What can hang from each mark
kevuf: megakur mibe selirev
vepug: kade neved rosag toti
neved: selirev
zemov: megakur vepug
mibe: gomer megakur rosag
selirev: gomer kevuf
toti: vepug
rosag: kade vepug
parunav: kevuf mibe mitos rosag
megakur: kade kevuf parunav toti
gomer: rosag toti zemov
mitos: selirev zemov
kade: vepug

Each row was made from one small tree. The marks that hang from a mark follow it in brackets, in alphabetical order. Every link used is in the known rows. Write each row's tree.
Known rows
kade{vepug{neved{selirev} rosag toti}}: -43, 193, 83, -251, 103, -105, -104, 161, -45, -36, 66, 176, -443, 17, 138, -34, 40, -15, -1, -49, 42, -255, -26, 15, -130, 205, 140, -142, -53, 5, 456, 224, 64, 104, 86, 157, -187, 86, -201, 73, -46, -63, 19, 15
toti{vepug{kade neved{selirev{gomer{zemov} kevuf}} rosag}}: -139, 172, -6, -125, 32, 7, -183, -49, -119, -146, 263, 105, -255, 66, 77, 9, -125, -45, -25, -14, -26, -124, 4, 31, -78, 33, 56, -83, -131, -22, 74, 319, 45, 95, 46, 125, -72, 100, -176, 137, -117, -110, -33, 4
mibe{gomer{rosag{kade{vepug}} toti}}: 3, -137, 182, -44, 63, 78, 66, 99, -66, 116, -173, -69, -19, -13, 164, -97, -57, -109, 2, 8, 13, -214, -26, 73, -19, 97, 136, -24, 30, -76, 167, 136, 79, -125, -165, -43, -153, 136, 113, -62, 32, 60, -80, -10
gomer{rosag{kade vepug} zemov{megakur}}: -24, -190, -65, 158, 49, 47, 13, 74, -186, 156, -417, -66, 31, 34, -1, -58, -107, -12, -26, -6, 45, -103, 3, 44, 179, 98, 101, -9, 24, -13, -182, 240, 45, -14, -126, 2, -252, 48, -17, 21, 35, 93, -126, 25
vepug{kade neved{selirev{kevuf{mibe{megakur}}}} rosag toti}: -28, 172, 12, -347, 162, -59, -241, -54, -75, -126, 265, 22, -411, 93, 68, 2, -25, -36, -13, -70, -42, -299, 7, 17, -281, 68, 189, -139, -102, -4, 521, 306, 100, 115, 2, 142, -38, -7, -117, 109, -55, -179, -29, 12
parunav{kevuf mibe rosag{kade vepug{neved}}}: 265, -234, 273, -235, 103, 44, 26, 20, -45, 4, -426, 10, 127, -25, 150, -183, 3, 83, 78, -52, 41, -222, 132, 0, -139, 129, 203, -3, 195, 58, 406, -214, 260, 37, -200, -150, -60, -40, 87, -334, 18, 77, 13, 119
selirev{gomer{toti zemov{megakur}} kevuf}: -96, 56, -40, 128, -107, 155, -94, -42, 12, -72, 218, -275, 176, 33, -24, -22, -152, -36, -39, 21, -129, -25, -67, 52, 108, -91, 50, 64, -57, -82, -509, -22, -35, -29, -112, 49, 105, 33, 122, 16, -77, 14, -107, -31
rosag{vepug{kade toti}}: 15, -9, 55, -159, 131, -35, -43, 117, -92, 62, -76, 106, -170, 8, 44, -18, -1, -43, 14, -16, 99, -162, -59, -13, -51, 166, 135, -63, -49, 4, 210, 146, 47, -18, -38, 17, -183, 73, -94, 12, 37, -44, -14, 29
vepug{kade neved{selirev} rosag toti}: -76, 248, 53, -276, 161, -128, -187, 35, -85, -117, 202, 156, -452, 81, 80, 36, -27, -72, -7, -56, 41, -232, -2, 18, -160, 106, 159, -176, -135, 7, 381, 298, 54, 126, 80, 162, -189, 70, -242, 145, -68, -147, 14, 7
parunav{mibe{gomer megakur{kade}} rosag{vepug}}: 206, -259, 283, -207, 96, 97, 70, -20, -88, 105, -84, -173, 273, -16, 151, -152, -33, 11, 85, -20, 27, -254, 78, 31, -182, 138, 99, 16, 196, 18, 434, 12, 244, -162, -221, -156, -91, -19, 292, -317, 16, 43, -30, 26
kevuf{megakur{parunav toti} selirev}: 87, -229, 138, -157, 21, 84, 48, -177, -94, 152, 264, -136, 131, 21, -139, -101, -2, -1, 59, 41, -23, -53, -44, -9, 10, -56, -95, 29, 63, -64, 328, 42, 55, -76, -58, -146, 106, 34, 134, -132, 144, 14, -97, 14
megakur{kade{vepug{rosag toti}} parunav{kevuf mitos{zemov}}}: 16, -142, -43, -263, 128, -1, 64, -38, -189, 1, -189, -200, 215, -14, -34, -141, 50, 110, 61, -24, 60, -84, 80, -8, -36, 63, 62, -81, 53, 16, 418, -3, 110, 15, 113, -181, -97, 77, -44, -37, -17, 64, 10, 74
gomer{rosag{vepug{toti}} zemov{megakur}}: -76, -118, -60, 120, 37, 44, -36, 55, -191, 131, -180, -68, -78, 54, -3, -57, -117, -35, -48, 6, 27, -94, -16, 56, 154, 98, 125, -47, 0, -42, -242, 206, -16, -29, -152, 70, -159, 47, -67, 68, 49, 50, -138, -26
zemov{megakur{kade kevuf{selirev} parunav{mibe{rosag} mitos}}}: 65, -390, -50, -81, 80, 18, 90, -264, -269, 72, -178, -342, 388, 33, -204, -144, -47, 121, 35, 19, -1, 50, 72, 7, 99, -93, -86, 29, 91, 48, 307, -9, 134, -28, -172, -249, -4, 45, 61, -203, 104, 58, -51, 8
mibe{megakur{kade} rosag}: 97, -296, -20, -179, 80, 33, 9, -169, -188, 84, 68, -181, 145, 31, 94, -40, -26, 14, 9, -8, 6, -39, 52, 38, -107, 47, 52, 9, 112, 25, 468, 316, 134, -82, -139, -96, -75, -26, 237, -131, 17, 18, -52, 15
zemov{megakur{kade parunav{kevuf} toti}}: -2, -158, 78, -154, 51, 6, 56, -68, -144, 109, 18, -255, 184, 49, -123, -99, -34, 67, 30, -8, 79, 54, -36, 98, 103, 29, -74, 10, 39, 34, 126, 112, 90, -54, -94, -87, -142, 36, 58, -146, 71, 9, -25, -24
parunav{kevuf mibe{gomer rosag}}: 163, -222, 203, -137, 33, 119, 49, -111, -21, -16, -4, -178, 184, -28, 50, -185, -22, -10, 33, 1, -61, -138, 156, 30, -137, -40, 127, 12, 185, -27, 249, -228, 137, -104, -269, -217, 168, -29, 244, -277, 28, 39, -1, 26
parunav{mibe rosag{vepug}}: 170, -130, 172, -144, 64, 59, 27, 15, -43, 22, -217, -38, 177, -13, 107, -94, -24, 36, 56, -35, 7, -190, 77, -16, -97, 88, 83, 9, 112, 56, 148, -144, 147, -39, -156, -82, -40, -32, 113, -204, 34, 52, 2, 39
kade{vepug{neved{selirev{kevuf{mibe}}} rosag toti}}: -14, 152, 39, -314, 102, -53, -144, 104, -22, -58, 66, 106, -423, 25, 100, -62, 41, 19, -12, -61, -24, -291, -31, 14, -201, 167, 157, -117, -47, 3, 530, 179, 98, 116, 53, 150, -48, 42, -149, 67, -31, -83, -1, 27
gomer{toti zemov{megakur}}: -78, -15, 108, 255, -41, 61, 0, 38, -73, 54, 49, -157, 38, 34, -9, -7, -133, -72, -16, 8, -28, 9, -3, 62, 177, 13, 2, -11, 6, -98, -410, 37, -73, -122, -183, 64, -118, 95, 37, 38, 11, 53, -119, -64
mitos{selirev{gomer kevuf{mibe{rosag{vepug}}}}}: 54, 23, -116, -77, -60, 152, -48, -73, 130, -41, 56, -237, 169, -26, -114, -89, -40, 67, -30, 16, -118, -151, -106, -13, -103, -120, 73, 64, 31, -9, 11, -39, 74, 47, 11, -76, 295, -46, 201, -99, -58, 49, 69, 70
mitos{selirev zemov{vepug{toti}}}: -50, 226, 51, 181, -92, 40, 61, 65, 193, 67, 292, -247, 234, -72, -117, 17, -17, 17, -15, -23, 36, -62, -234, 14, -14, -14, -52, -34, 43, -26, -283, -71, -70, 17, 172, 123, 98, -1, 32, -8, -130, 86, 212, 18
parunav{kevuf{selirev} mibe mitos{zemov}}: 168, -36, 47, 70, -55, 135, 126, -134, 109, -66, -110, -196, 469, -109, -114, -156, -3, 97, 48, 33, -92, -106, 102, -84, -93, -213, 10, 22, 152, -90, -33, -552, 95, -22, 10, -275, 304, -24, 45, -229, -43, 70, 84, 84
megakur{kade parunav{mitos rosag}}: 71, -276, -81, -200, 113, 17, 69, -172, -186, 3, -273, -165, 372, 19, -43, -85, -18, 117, 56, 2, 26, 66, 76, 14, 20, -20, -26, -12, 67, 65, 314, 8, 150, -8, 57, -193, -58, 19, 47, -79, 31, 96, -28, 41
kade{vepug{neved rosag toti}}: -39, 95, 101, -259, 100, -98, -87, 173, -86, -11, 15, 138, -401, 8, 147, -35, 45, -20, 11, -41, 92, -289, -26, 0, -80, 234, 125, -118, -33, 21, 364, 177, 51, 70, 6, 139, -221, 102, -181, 61, -26, -62, -18, 10
zemov{megakur{kade kevuf parunav{mitos{selirev}}}}: -31, -199, -101, 7, 52, -28, 70, -142, -164, 48, -171, -339, 301, 26, -248, -88, -20, 134, 24, 13, 41, 99, 4, 15, 120, -76, -115, 13, 45, 49, 100, 41, 51, 9, -36, -163, -44, 33, 17, -104, 40, 69, 8, -7
mitos{selirev{kevuf{megakur}}}: 38, 84, -71, 62, -58, 87, -29, -20, 169, -37, 62, -189, 104, -29, -166, -38, 5, 78, -7, -1, -93, -123, -100, -42, -119, -112, -13, 40, 26, -23, -41, -97, -8, 57, 15, -9, 235, -72, 137, -37, -15, 18, 59, 19
neved{selirev{gomer kevuf}}: -33, 209, -130, -47, -55, 73, -101, -76, 120, -132, 226, -61, 53, 19, -28, -11, -44, 26, -40, -1, -163, 30, -53, 25, -104, -127, 63, 20, -83, -28, -5, 33, 40, 108, 151, 27, 212, -60, 43, 8, -100, -26, 49, 25
toti{vepug{kade neved rosag}}: -94, 74, 84, -170, 79, -61, -112, 0, -172, -68, 100, 151, -278, 55, 127, 26, -74, -48, -1, -21, 86, -169, 9, 10, -71, 115, 22, -85, -97, 27, 179, 299, 57, 51, -55, 102, -208, 129, -196, 96, -63, -129, -21, -9
mibe{gomer{toti zemov} megakur{kevuf} rosag}: 35, -428, 270, 13, 44, 116, 25, -175, -241, 152, 237, -302, 52, 7, 7, -118, -90, -149, 38, 37, -41, -79, 127, 60, -13, 38, 66, -12, 187, -141, 250, 201, 2, -286, -372, -187, 19, 69, 372, -184, 104, 116, -197, -47
rosag{kade vepug{neved{selirev} toti}}: 73, 18, 103, -175, 127, -93, -53, 135, -20, 88, -301, 237, -311, 8, 86, -49, 20, 21, 1, -27, 76, -97, -98, 31, -91, 260, 231, -96, 22, 11, 571, 250, 155, 98, 109, 42, -188, 53, -164, -61, -15, 11, 28, 94
vepug{kade neved{selirev{gomer kevuf{megakur}}} rosag toti}: -66, 254, -7, -359, 123, -43, -260, -46, -49, -177, 407, 18, -315, 103, 91, 17, -52, -57, -12, -48, -44, -279, -31, 8, -227, 37, 192, -115, -145, -4, 334, 285, 93, 164, 68, 149, -28, 20, -112, 109, -129, -179, -15, 25
parunav{kevuf mibe{gomer megakur{toti}} mitos rosag}: 264, -201, 306, -236, 60, 170, 83, -115, 18, 20, 0, -304, 420, -82, 75, -216, -43, 13, 98, 30, -57, -275, 172, -14, -238, -52, 76, 22, 269, -72, 224, -410, 213, -205, -267, -321, 167, -69, 355, -429, 24, 64, -18, 18
mitos{selirev{kevuf} zemov{megakur}}: -45, 274, -103, 294, -141, 53, 41, 16, 257, -33, 47, -325, 301, -68, -270, 18, -26, 94, -20, -24, -39, -74, -191, -16, -8, -163, -83, 36, 0, 4, -375, -130, -56, 74, 114, 39, 187, -52, 60, -14, -121, 49, 166, 2
zemov{vepug{neved{selirev{kevuf}} rosag toti}}: -69, 211, 103, -161, 28, -37, -139, 66, -12, -12, 265, 6, -215, 49, 42, 25, -42, -15, -41, -68, -3, -208, -179, 60, -120, 165, 53, -100, -81, -1, 57, 169, 60, 106, 47, 247, -88, 9, -113, 59, -98, -90, 79, -8
zemov{megakur{parunav{mitos} toti{vepug{kade neved{selirev}}}}}: -68, 45, 36, -123, 69, -36, -21, -82, -103, 28, 95, -88, 21, 40, -59, -38, -84, 31, 5, 15, 67, -1, -69, 73, 34, 18, -75, -51, -28, 15, 131, 219, 81, -16, 1, -25, -134, 95, -118, -40, -1, -44, 0, -52
vepug{kade neved{selirev{kevuf{megakur mibe}}} rosag toti}: -16, 171, 19, -376, 166, -52, -247, -59, -63, -132, 284, 35, -387, 106, 53, -2, -23, -31, -8, -70, -52, -302, -1, 6, -285, 59, 179, -132, -105, -4, 521, 264, 112, 139, 11, 145, 0, -1, -116, 114, -57, -183, -29, 23

Which tree is each row?
-49, 134, -95, -148, 59, 38, -94, -32, -37, -46, 177, 13, -60, 57, 111, -30, -71, -47, -43, 2, -63, -56, -24, 48, -77, -34, 172, -51, -94, -28, 118, 240, 65, 78, 99, 40, 3, 18, -38, 36, -72, -24, 16, 31
neved{selirev{gomer{rosag{vepug{kade toti}}}}}
-47, 128, 38, -130, 39, -42, -121, -3, -81, -51, -84, 160, -281, 47, 78, 2, -70, 17, -28, -30, -27, -98, -38, 20, -131, 123, 77, -72, -76, 18, 334, 290, 105, 128, 41, 94, -85, 61, -163, 48, -73, -86, 10, 33
toti{vepug{neved{selirev{kevuf}} rosag{kade}}}
-26, -188, 51, 96, 29, 86, 36, 9, -82, 101, -136, -66, 20, -8, 4, -86, -78, -89, -2, 29, -5, -78, 42, 57, 77, 24, 87, -23, 67, -78, -25, 107, 19, -99, -73, -64, -54, 58, 86, 3, 26, 93, -115, 4
mibe{gomer{rosag{kade} zemov}}
166, -75, 13, -55, -41, 164, 62, -150, 56, -104, -42, -175, 407, -70, -26, -186, -41, 78, 28, 65, -132, -113, 123, -71, -72, -218, 64, 54, 116, -85, -38, -511, 140, -7, -69, -282, 300, -15, 83, -258, -41, 31, 30, 82
parunav{kevuf{selirev{gomer}} mibe mitos}
209, -220, 307, -266, 141, 35, 14, 28, -45, 72, -65, -109, 60, -35, 278, -155, -3, -16, 80, -33, 38, -304, 91, 28, -211, 191, 205, -30, 217, 39, 643, 14, 235, -83, -223, -66, -110, -6, 204, -284, 1, 40, -43, 37
parunav{mibe{gomer megakur} rosag{kade{vepug{neved toti}}}}
139, -356, 232, -184, 111, 169, -17, -133, -144, 138, 204, -206, 99, 49, 83, -135, -78, -107, 42, 7, -61, -245, 77, 35, -142, 48, 116, 9, 163, -113, 405, 169, 157, -224, -308, -148, 81, 61, 370, -140, 47, 30, -162, 28
kevuf{megakur mibe{gomer{toti zemov} rosag{vepug{kade}}}}
-47, 119, 80, -123, 52, -68, -92, 6, -109, -23, -57, 188, -290, 52, 125, 5, -69, -6, -19, -22, 8, -69, -9, 26, -98, 140, 72, -88, -55, 17, 355, 323, 105, 105, 48, 87, -150, 86, -174, 40, -81, -74, 17, 33
toti{vepug{neved{selirev} rosag{kade}}}
-90, 32, 169, -95, 18, -1, 9, 37, -153, 165, 240, -307, 161, 63, -80, 11, -80, -26, 10, -52, 98, -170, -169, 83, 129, 126, -175, -8, -51, 50, -281, 205, 32, -69, -129, 92, -294, 54, 79, -46, -6, -42, 27, -70
zemov{megakur{parunav toti} vepug{rosag}}
258, -389, 109, -251, 87, 93, 9, -199, -113, 164, -56, -34, 77, 28, 19, -139, -9, 34, 30, 8, -57, -218, -6, -33, -153, 21, 99, 42, 159, -30, 768, 133, 272, -6, -174, -161, 140, 10, 205, -221, 66, 9, -80, 129
kevuf{megakur mibe{rosag{kade vepug{neved}}} selirev}
-18, -13, -21, -30, 39, -42, 43, 93, -73, 63, -69, -100, 89, 15, 23, -28, -16, 60, 1, -27, 82, -64, -72, 46, 56, 90, -41, 9, -12, 57, 100, 162, 103, 9, -53, 63, -244, 66, -26, -43, -32, -27, 19, -18
zemov{megakur{kade{vepug}}}
14, -155, -74, -95, 88, 18, 18, 65, -117, 74, -319, 5, -39, 2, 144, -60, -4, -1, -15, -21, 35, -147, 18, 20, 0, 76, 116, -16, 4, 29, 205, 188, 72, 43, -45, 6, -171, 40, -21, 12, 37, 54, -53, 39
gomer{rosag{kade{vepug}}}
243, -38, 203, 39, -31, 184, 140, -124, 189, -49, -21, -438, 635, -136, -30, -198, -29, 76, 91, 17, -86, -259, 135, -55, -249, -192, 66, 22, 298, -69, 39, -522, 160, -122, -109, -321, 320, -101, 363, -388, -109, 140, 126, 62
parunav{kevuf mibe{gomer megakur} mitos{selirev zemov} rosag}
-70, 89, -95, -20, 5, 74, -88, -35, -46, -14, 165, 0, -66, 50, 62, -53, -94, -44, -50, 22, -100, 20, 3, 59, 8, -24, 164, -53, -40, -74, -27, 200, 14, 49, 114, 43, 58, 10, -26, 53, -60, 44, -37, 28
neved{selirev{gomer{rosag{vepug{toti}} zemov}}}
129, -262, 50, -216, 78, 113, -23, -99, -37, 47, -81, -230, 131, -7, 24, -133, 15, 49, 40, -34, -81, -192, 31, 18, -181, 23, 92, 45, 103, 19, 506, 40, 168, -50, -157, -114, 132, -62, 266, -134, 51, 20, -86, 39
selirev{kevuf{mibe{gomer megakur{parunav{rosag{kade{vepug}}}}}}}
-78, 269, 29, 192, -186, 169, 24, 16, 257, -31, 400, -410, 433, -69, -105, 5, -78, 14, -26, -14, -66, -115, -278, 33, -17, -127, -58, 50, -9, -66, -557, -125, -52, 13, 143, 94, 216, 8, 172, -42, -201, 93, 188, 21
mitos{selirev{gomer{toti} kevuf} zemov{vepug}}
27, -286, 194, -334, 103, -21, 9, -20, -194, 147, 225, -131, -119, -4, 22, -111, 61, 17, 68, -4, 131, -108, 0, 57, -81, 184, -48, -28, 123, -21, 608, 302, 83, -112, -71, -45, -181, 55, 81, -192, 105, 24, -79, -11
mibe{megakur{kade{vepug{neved}} kevuf toti}}
-13, 118, 86, -161, 57, 10, -98, 71, 17, -74, 37, 117, -170, 21, 69, -32, -30, -16, 3, -27, 28, -202, -96, 46, -102, 85, 130, -49, -79, -35, 190, 206, 115, 54, 58, 49, -112, 88, -97, -11, -70, -41, 15, 39
rosag{vepug{kade neved{selirev{gomer{toti} kevuf}}}}
